Below is a small trained network, with its code and all its weights. Each question gives an input and a target symbol and asks what happens when units are switched off, that is, made to give their printed mean instead of their output.

import numpy as np


def w(rows, s, z=0):
    codes = np.array(rows[::2]) - 128.0
    scale = np.full(codes.shape[1], s)
    scale[-1] = z or s
    return codes * scale


def norm(h):
    return h / np.sqrt((h * h).mean(-1, keepdims=True) + 1e-5)


def f(y):
    return np.maximum(y, 0)


def softmax(a):
    e = np.exp(a - a.max(-1, keepdims=True))
    return e / e.sum(-1, keepdims=True)


def log_softmax(a):
    a = a - a.max(-1, keepdims=True)
    return a - np.log(np.exp(a).sum(-1, keepdims=True))


def net(x, mask):
    ids = ['ΘΦΨαεζηλμστ'.index(c) for c in x.split()]
    T = len(ids)
    res = E[ids] + P[:T]
    u = 0
    for l in range(3):
        q, k, v = (norm(res) @ M[l].T for M in (Q, K, V))
        z = softmax(np.where(np.tri(T) > 0, q @ k.T / 3**0.5, -1e9)) @ v
        res = res + np.where(mask[u], z, O[l][:, -1]) @ O[l][:, :-1]
        u += 1
        y = f(norm(res) @ A[l][:, :-1].T + A[l][:, -1])
        res = res + np.where(mask[u : u + 8], y, B[l][:, -1]) @ B[l][:, :-1]
        u += 8
    return log_softmax(norm(res)[-1] @ U[:, :-1].T + U[:, -1])


Q, K, V, O, A, B = {}, {}, {}, {}, {}, {}
E = w([
[161,112,134,103,143,124,175,119,152,187],'Θ',
[2,176,151,161,184,61,93,190,19,31],'Φ',
[11,107,135,185,29,160,96,159,142,129],'Ψ',
[128,145,83,87,138,129,171,125,165,186],'α',
[147,177,165,145,114,118,103,135,119,105],'ε',
[31,84,193,93,141,139,106,52,97,76],'ζ',
[163,66,65,205,156,56,91,43,122,123],'η',
[95,165,67,113,159,155,150,161,113,176],'λ',
[143,110,160,141,163,130,166,141,101,193],'μ',
[169,172,142,133,105,125,106,149,107,92],'σ',
[186,89,136,119,171,128,176,136,100,178],'τ',
],0.0054)
P = w([
[144,115,136,199,253,224,73,104,214,101],'0',
[129,154,141,81,167,120,85,44,118,218],'1',
[151,179,101,105,163,185,156,54,77,162],'2',
[89,56,112,134,168,50,142,82,179,98],'3',
[99,110,126,66,67,58,120,85,84,207],'4',
[108,108,90,150,161,129,233,67,62,92],'5',
[87,49,130,148,129,37,170,126,144,133],'6',
[90,116,95,102,85,52,195,93,61,162],'7',
],0.0028)
Q[0] = w([
[87,149,177,150,37,69,90,118,7,30],'0.h1',
[129,150,180,37,25,103,25,217,157,180],'0.h1',
[126,188,123,50,132,176,242,87,33,255],'0.h1',
],0.0067)
K[0] = w([
[89,117,114,144,87,89,228,86,80,108],'0.h1',
[152,171,117,122,87,197,155,112,55,144],'0.h1',
[135,124,121,211,208,255,208,147,184,25],'0.h1',
],0.0081)
V[0] = w([
[177,90,102,49,93,133,155,73,233,129],'0.h1',
[20,204,1,117,102,160,115,153,167,93],'0.h1',
[18,139,200,173,130,113,145,40,180,173],'0.h1',
],0.0036)
O[0] = w([
[126,195,91,191,105,103,119,65,57,206,117],'0.h1',
[143,56,71,128,217,79,68,184,101,138,86],'0.h1',
[179,125,39,98,62,150,124,253,101,189,253],'0.h1',
],0.0046,0.0023)
A[0] = w([
[164,131,127,16,145,51,103,137,180,114,70],'0.n1',
[31,70,176,40,210,126,194,80,125,163,62],'0.n2',
[40,44,117,118,195,192,46,4,134,176,2],'0.n3',
[185,89,46,136,179,76,109,54,101,111,70],'0.n4',
[103,215,147,193,88,105,65,102,1,118,38],'0.n5',
[30,142,185,179,151,115,104,191,79,59,96],'0.n6',
[60,212,28,80,140,167,65,166,197,133,228],'0.n7',
[81,157,189,91,192,121,159,41,143,98,17],'0.n8',
],0.0039,0.0023)
B[0] = w([
[126,123,151,205,172,162,134,137,100,123,177],'0.n1',
[140,114,91,28,110,126,195,106,90,119,251],'0.n2',
[108,147,143,35,180,224,90,86,128,112,193],'0.n3',
[58,211,133,151,137,88,109,135,125,126,243],'0.n4',
[165,84,96,91,136,90,105,168,229,63,204],'0.n5',
[112,109,117,121,112,57,91,172,60,118,191],'0.n6',
[191,60,200,141,126,93,173,104,91,136,255],'0.n7',
[176,107,123,120,176,112,155,83,93,3,174],'0.n8',
],0.0052,0.0024)
Q[1] = w([
[183,113,110,21,222,167,242,83,108,189],'1.h1',
[23,60,159,51,141,139,104,131,121,37],'1.h1',
[61,150,86,103,173,82,170,2,111,199],'1.h1',
],0.006)
K[1] = w([
[89,58,94,156,224,235,201,159,201,154],'1.h1',
[83,56,172,17,131,100,166,114,32,85],'1.h1',
[130,130,108,109,253,197,66,37,159,182],'1.h1',
],0.006)
V[1] = w([
[245,46,176,114,105,133,208,171,49,114],'1.h1',
[103,176,163,172,184,252,62,170,119,92],'1.h1',
[130,142,36,93,176,70,126,83,28,149],'1.h1',
],0.0031)
O[1] = w([
[91,255,189,84,119,198,44,125,178,152,251],'1.h1',
[14,134,108,135,158,42,213,106,180,174,85],'1.h1',
[173,65,190,187,55,62,81,61,79,121,248],'1.h1',
],0.0034,0.0016)
A[1] = w([
[55,141,91,215,185,75,41,50,84,185,85],'1.n1',
[180,110,116,141,108,105,57,184,131,168,143],'1.n2',
[141,137,40,180,128,166,205,164,134,235,117],'1.n3',
[17,103,100,95,226,130,180,126,140,190,5],'1.n4',
[193,135,142,136,74,206,196,94,121,120,136],'1.n5',
[2,72,83,142,50,126,140,141,110,99,60],'1.n6',
[156,176,111,86,82,208,113,108,175,175,49],'1.n7',
[194,105,164,110,182,124,175,128,111,97,85],'1.n8',
],0.0047,0.0025)
B[1] = w([
[105,253,106,157,117,161,109,122,2,133,254],'1.n1',
[121,178,56,128,174,216,175,68,98,151,229],'1.n2',
[81,94,168,126,156,116,77,4,251,156,250],'1.n3',
[78,81,129,72,185,18,107,250,67,74,190],'1.n4',
[103,122,193,99,88,54,80,156,138,198,243],'1.n5',
[114,107,110,121,18,134,158,186,51,137,189],'1.n6',
[111,47,142,111,117,50,153,156,78,78,198],'1.n7',
[118,48,125,145,147,123,115,115,109,220,201],'1.n8',
],0.0043,0.003)
Q[2] = w([
[71,55,59,133,116,94,219,116,120,218],'2.h1',
[168,204,57,202,94,171,83,149,159,77],'2.h1',
[163,178,146,140,151,2,135,72,157,138],'2.h1',
],0.008)
K[2] = w([
[158,58,136,89,203,169,148,102,146,195],'2.h1',
[224,187,50,149,2,60,126,113,66,159],'2.h1',
[118,118,153,183,116,32,187,32,226,114],'2.h1',
],0.0069)
V[2] = w([
[107,73,224,79,123,150,115,137,66,72],'2.h1',
[66,73,108,169,167,112,162,76,65,90],'2.h1',
[99,253,140,165,96,64,64,113,131,51],'2.h1',
],0.003)
O[2] = w([
[138,127,116,238,98,150,144,123,113,169,250],'2.h1',
[117,100,74,122,70,217,149,85,134,98,244],'2.h1',
[98,121,171,94,182,178,45,115,128,254,13],'2.h1',
],0.0039,0.0012)
A[2] = w([
[117,131,188,56,112,201,61,149,155,105,140],'2.n1',
[95,151,123,100,135,159,254,55,64,161,122],'2.n2',
[185,198,147,89,50,83,144,60,216,125,122],'2.n3',
[172,177,206,159,183,71,39,91,87,47,123],'2.n4',
[143,51,130,243,39,239,117,126,159,175,59],'2.n5',
[127,113,1,101,224,73,91,109,153,145,2],'2.n6',
[138,52,186,78,82,96,205,168,152,108,106],'2.n7',
[143,148,137,234,140,61,195,49,147,25,107],'2.n8',
],0.0047,0.0037)
B[2] = w([
[94,120,114,84,122,119,199,60,122,101,175],'2.n1',
[101,153,115,139,113,142,89,187,182,31,253],'2.n2',
[126,44,183,205,210,152,95,166,47,74,200],'2.n3',
[88,101,29,151,103,90,157,132,201,180,188],'2.n4',
[9,42,143,159,78,231,153,183,107,168,159],'2.n5',
[168,150,198,148,2,139,39,140,210,100,160],'2.n6',
[158,242,61,188,149,179,108,108,143,144,218],'2.n7',
[215,182,155,117,4,77,199,159,38,152,165],'2.n8',
],0.0052,0.0043)
U = w([
[70,56,223,183,129,69,84,33,138,143,57],'Θ',
[221,153,57,136,212,197,166,185,115,136,242],'Φ',
[185,128,113,125,66,130,28,149,218,120,229],'Ψ',
[65,205,40,178,156,157,46,57,108,172,67],'α',
[193,156,191,44,103,114,162,152,74,235,119],'ε',
[68,55,136,186,90,239,159,154,119,191,61],'ζ',
[172,69,76,137,69,66,253,89,172,149,46],'η',
[143,52,112,110,194,41,64,218,84,74,96],'λ',
[36,200,139,90,152,101,197,160,205,150,198],'μ',
[127,92,118,51,153,192,147,23,107,54,250],'σ',
[150,213,254,189,111,144,159,155,104,53,36],'τ',
],0.0069,0.0013)

Each question gives the input, a string of symbols that net reads in full, and the target symbol t.
The units are the heads (3 rows each of Q, K, V and O) and the neurons (one row each of A and B). Each row of codes is followed by its name. A weight is (code - 128) times the scale printed after its matrix; where a second scale follows, it is the last column's (O, A, B and U).
mask holds one flag per unit, layer by layer, with each layer's heads first. A switched-off unit (its flag False) gives its mean, the last column of its rows in O or B, instead of its output. The means were averaged over made-up inputs and are rounded, as every weight is.
A unit's drop is (log p(t) with every unit on - log p(t) with that unit switched off) / (log p(t) with every unit on - log p(t) with every unit switched off).
The circuit of an input: a set's keep is (log p(t) with only the set's units on - log p(t) with every unit switched off) / (log p(t) with every unit on - log p(t) with every unit switched off). Starting from the 12 units with the biggest drops (on a tie, the unit counted first), units are removed one at a time, each time the one whose removal leaves the highest keep (on an exact tie, the one counted first), for as long as the keep stays at least 0.8.
units of the circuit, in order: the units of the circuit, biggest drop first
unit that matters most: the unit with the biggest drop
k most important neurons: the k neurons with the biggest drops, biggest first
top k neurons in layer l: the k neurons of layer l with the biggest drops, biggest first
drop of u: that unit's drop, to one decimal
input Θ Ψ α α α η, target α: units of the circuit, in order -> (1.n1 0.n4)
input Θ η Ψ ε Φ Θ ζ, target σ: unit that matters most -> 0.n2
input Ψ Θ Θ, target Ψ: units of the circuit, in order -> (0.h1 2.n6 1.n3)
input σ λ Θ λ, target σ: units of the circuit, in order -> (0.h1 0.n2)
input λ Ψ λ τ μ, target λ: 2 most important neurons -> (0.n2 1.n4)
input α λ σ μ, target α: units of the circuit, in order -> (0.h1 1.n1)
input η Φ σ μ σ, target η: units of the circuit, in order -> (2.n4 0.h1 2.n8)
input α Φ Θ λ η λ τ λ, target α: units of the circuit, in order -> (0.h1 1.n3)
input μ μ Θ η ε, target λ: top 2 neurons in layer 0 -> (0.n5 0.n7)
input σ η μ σ, target σ: 2 most important neurons -> (1.n1 2.n1)
input Θ Θ η α, target Θ: units of the circuit, in order -> (0.h1 1.n3 2.n3)
input Φ λ Θ τ, target Φ: units of the circuit, in order -> (0.h1 2.n7)
input Θ ζ Ψ σ, target ε: top 2 neurons in layer 2 -> (2.n2 2.n7)
input μ σ τ ζ ζ σ μ, target μ: units of the circuit, in order -> (1.h1 0.h1)
input μ μ η Ψ ε η Θ, target μ: units of the circuit, in order -> (1.h1)
input Θ α σ, target λ: 2 most important neurons -> (2.n3 0.n5)
input μ Ψ σ ε, target Φ: 2 most important neurons -> (0.n7 1.n2)
input η σ α Θ α η Θ σ, target σ: 3 most important neurons -> (0.n5 2.n1 1.n1)
input ζ Θ α τ σ α, target ζ: 2 most important neurons -> (0.n7 2.n5)
input η Θ α μ Θ, target η: unit that matters most -> 1.h1
input μ μ μ α, target μ: 2 most important neurons -> (2.n7 1.n4)
input μ Θ Θ Θ λ η Φ ε, target σ: 2 most important neurons -> (0.n5 2.n1)
input σ Θ τ α η σ, target Ψ: 2 most important neurons -> (0.n5 2.n6)
input Θ Θ τ σ η Θ μ λ, target Θ: 2 most important neurons -> (1.n3 2.n3)
input ζ μ ε, target ε: 2 most important neurons -> (2.n2 0.n2)
input Θ σ ε Θ τ, target Θ: drop of 1.n3 -> 0.6
input ε Ψ ζ τ, target ε: drop of 0.n4 -> 0.0
input α α Θ μ ζ η Θ Θ, target α: drop of 0.h1 -> 0.8
